Below are the code and all the weights of a small trained network. Each question names an input and a class and asks about switching units off, where a switched-off unit gives its printed mean instead of its output.

import numpy as np


def w(rows, s, z=0):
    codes = np.array(rows[::2]) - 128.0
    scale = np.full(codes.shape[1], s)
    scale[-1] = z or s
    return codes * scale


def f(y):
    return np.maximum(y, 0)


def log_softmax(a):
    a = a - a.max(-1, keepdims=True)
    return a - np.log(np.exp(a).sum(-1, keepdims=True))


def net(x, mask):
    res = np.array(x, float).reshape(1, 7) / 4 @ E
    y = f(res @ A[0][:, :-1].T + A[0][:, -1])
    res = res + np.where(mask, y, B[0][:, -1]) @ B[0][:, :-1]
    return log_softmax(res[-1] @ U[:, :-1].T + U[:, -1])


A, B = {}, {}
E = w([
[78,150,102,39],'x0',
[216,58,64,159],'x1',
[136,255,97,150],'x2',
[218,152,199,210],'x3',
[182,112,156,30],'x4',
[124,107,21,127],'x5',
[122,109,93,241],'x6',
],0.0058)
A[0] = w([
[191,98,97,185,196],'neuron 1',
[75,91,126,204,203],'neuron 2',
[66,171,117,127,94],'neuron 3',
[196,105,81,161,114],'neuron 4',
[113,143,175,88,124],'neuron 5',
[111,119,81,111,252],'neuron 6',
[98,223,201,114,144],'neuron 7',
[126,47,93,138,227],'neuron 8',
[92,243,139,109,188],'neuron 9',
[219,78,103,157,176],'neuron 10',
[145,168,211,54,222],'neuron 11',
[255,141,122,123,232],'neuron 12',
[60,217,134,184,221],'neuron 13',
],0.0092,0.0045)
B[0] = w([
[193,229,149,98,240],'neuron 1',
[229,185,48,194,216],'neuron 2',
[63,193,148,158,166],'neuron 3',
[213,208,176,28,202],'neuron 4',
[55,86,149,29,176],'neuron 5',
[172,82,50,134,228],'neuron 6',
[15,115,26,30,213],'neuron 7',
[239,84,49,94,233],'neuron 8',
[3,191,37,57,225],'neuron 9',
[183,237,151,25,239],'neuron 10',
[24,102,186,22,250],'neuron 11',
[130,230,212,50,254],'neuron 12',
[151,195,4,181,235],'neuron 13',
],0.006,0.0064)
U = w([
[118,52,150,140,121],'0',
[56,71,193,228,4],'1',
[137,175,101,188,252],'2',
[93,179,52,43,231],'3',
[46,77,230,34,156],'4',
[196,204,235,114,71],'5',
[195,2,67,96,50],'6',
[68,153,75,182,19],'7',
],0.0066,0.0048)

Each question gives the input, the list of numbers given to net, and the class t.
The units are the neurons (one row each of A and B). Each row of codes is followed by its name. A weight is (code - 128) times the scale printed after its matrix; where a second scale follows, it is the last column's (A, B and U).
mask holds one flag per neuron, in row order. A switched-off neuron (its flag False) gives its mean, the last column of its row in B, instead of its output. The means were averaged over made-up inputs and are rounded, as every weight is.
A unit's drop is (log p(t) with every unit on - log p(t) with that unit switched off) / (log p(t) with every unit on - log p(t) with every unit switched off).
The circuit of an input: a set's keep is (log p(t) with only the set's units on - log p(t) with every unit switched off) / (log p(t) with every unit on - log p(t) with every unit switched off). Starting from the 12 units with the biggest drops (on a tie, the unit counted first), units are removed one at a time, each time the one whose removal leaves the highest keep (on an exact tie, the one counted first), for as long as the keep stays at least 0.8.
units of the circuit, in order: the units of the circuit, biggest drop first
unit that matters most: the unit with the biggest drop
top k neurons: the k neurons with the biggest drops, biggest first
drop when u is switched off: that unit's drop, to one decimal
input [0,7,-5,-6,7,4,-2], class 6: units of the circuit, in order => neuron 8; neuron 9
input [1,-2,-7,2,-4,-5,7], class 2: top 2 neurons => neuron 2; neuron 11
input [-1,-6,-5,-3,-2,5,-8], class 4: units of the circuit, in order => neuron 13; neuron 2; neuron 11
input [-8,-7,-8,-8,-5,-7,2], class 0: units of the circuit, in order => neuron 9; neuron 10; neuron 12
input [5,-5,3,8,8,-3,1], class 4: units of the circuit, in order => neuron 11; neuron 2
input [-2,6,-7,-6,-5,-2,0], class 6: unit that matters most => neuron 8
input [8,-6,-6,-8,8,2,8], class 4: top 2 neurons => neuron 13; neuron 2
input [3,3,-2,-5,7,2,-8], class 4: top 3 neurons => neuron 11; neuron 13; neuron 2
input [-3,0,-2,-1,-6,5,-8], class 6: drop when neuron 12 is switched off => 0.2
input [3,3,-1,5,0,-7,-1], class 4: drop when neuron 8 is switched off => 0.1
input [8,2,-1,-2,8,-1,0], class 4: drop when neuron 11 is switched off => 0.2
input [-8,0,1,3,-3,4,-4], class 5: drop when neuron 12 is switched off => 0.1
